|  .09 |  .48 |  .53 | -.02 | -.06 | -.24 |  .25 | -.45 |  .31 |  .53 | -.37 | -.26 | -.47 | -.01 |  .24 |  .16 | -.06 |  .20 | -.26 | -.05 |  .53 |  .05 |  .45 | -.51 | -.45 | -.06 |  (88)
| -.28 | -.19 |  .07 | -.09 |  .30 | -.25 | -.06 |  .02 | -.34 | -.03 | -.17 | -.29 | -.48 | -.03 | -.01 | -.36 |  .36 |  .11 | -.09 | -.07 |  .06 | -.09 |  .24 | -.28 |  .26 |  .15 |  (27)
|  .01 | -.25 | -.20 | -.04 | -.34 | -.05 |  .08 |  .26 | -.20 |  .18 |  .14 |  .08 |  .18 | -.44 | -.24 | -.24 | -.05 | -.25 |  .03 |  .03 | -.19 | -.39 | -.27 | -.02 | -.39 |  .15 |  (122)
| -.37 | -.48 | -.05 |  .14 | -.26 | -.43 |  .17 |  .61 | -.41 |  .15 |  .21 |  .38 | -.03 |  .40 |  .13 |  .15 |  .20 |  .04 | -.22 |  .31 |  .25 |  .06 |  .07 |  .01 |  .45 |  .35 |  (56)
| -.37 | -.36 | -.20 | -.03 |  .23 |  .38 | -.04 | -.60 | -.13 | -.22 | -.12 |  .45 | -.50 |  .07 |  .06 | -.62 | -.02 |  .10 |  .03 |  .28 | -.25 | -.49 |  .07 | -.16 |  .32 |  .03 |  (199)
| -.34 | -.33 | -.40 | -.04 | -.50 |  .21 | -.07 | -.33 | -.23 | -.37 | -.12 |  .71 | -.34 |  .15 | -.07 | -.20 | -.06 |  .36 |  .21 |  .17 | -.43 |  .04 |  .01 |  .13 |  .50 | -.08 |  (200)
| -.14 | -.29 | -.45 | -.04 |  .27 |  .59 | -.02 | -.73 | -.15 | -.37 | -.22 |  .92 | -.35 |  .22 |  .06 | -.59 | -.32 |  .40 |  .40 |  .14 | -.39 | -.43 |  .28 |  .32 | -.16 | -.19 |  (93)
| -.29 |  .17 |  .08 |  .08 | -.55 | -.07 |  .21 | -.21 | -.11 |  .21 | -.22 |  .74 | -.47 | -.10 | -.10 | -.11 | -.16 |  .16 |  .35 | -.10 | -.17 |  .14 |  .23 | -.19 | -.35 | -.36 |  (74)
| -.29 | -.24 |  .14 |  .11 | -.32 | -.33 |  .17 | -.09 | -.02 |  .19 |  .07 |  .11 |  .06 | -.21 | -.09 |  .03 |  .01 | -.22 |  .39 | -.06 | -.19 |  .05 | -.02 | -.10 | -.30 | -.29 |  (173)
| -.37 | -.48 | -.05 |  .14 | -.26 | -.43 |  .17 |  .61 | -.41 |  .15 |  .21 |  .38 | -.03 | -.26 | -.40 |  .05 |  .40 | -.27 | -.03 | -.11 | -.05 | -.02 | -.22 |  .14 |  .27 |  .32 |  (111)
| -.14 |  .18 | -.26 |  .09 |  .33 |  .02 |  .01 |  .11 | -.19 | -.16 | -.04 |  .63 |  .08 | -.23 | -.18 | -.31 | -.14 |  .05 |  .06 |  .10 | -.37 | -.03 |  .06 |  .30 | -.12 |  .03 |  (166)
chg (122): |  .01 | -.25 | -.20 | -.04 | -.34 | -.05 |  .08 |  .26 | -.20 |  .18 |  .14 |  .08 |  .18 | -.44 | -.24 | -.24 | -.05 | -.25 |  .03 |  .03 | -.19 | -.39 | -.26 | -.02 | -.39 |  .15 |
23, | -.27 |
chg (27): | -.28 | -.19 |  .07 | -.09 |  .30 | -.25 | -.06 |  .02 | -.35 | -.03 | -.17 | -.29 | -.48 | -.03 | -.01 | -.36 |  .36 |  .11 | -.09 | -.07 |  .06 | -.09 |  .24 | -.28 |  .26 |  .15 |
9, | -.34 |

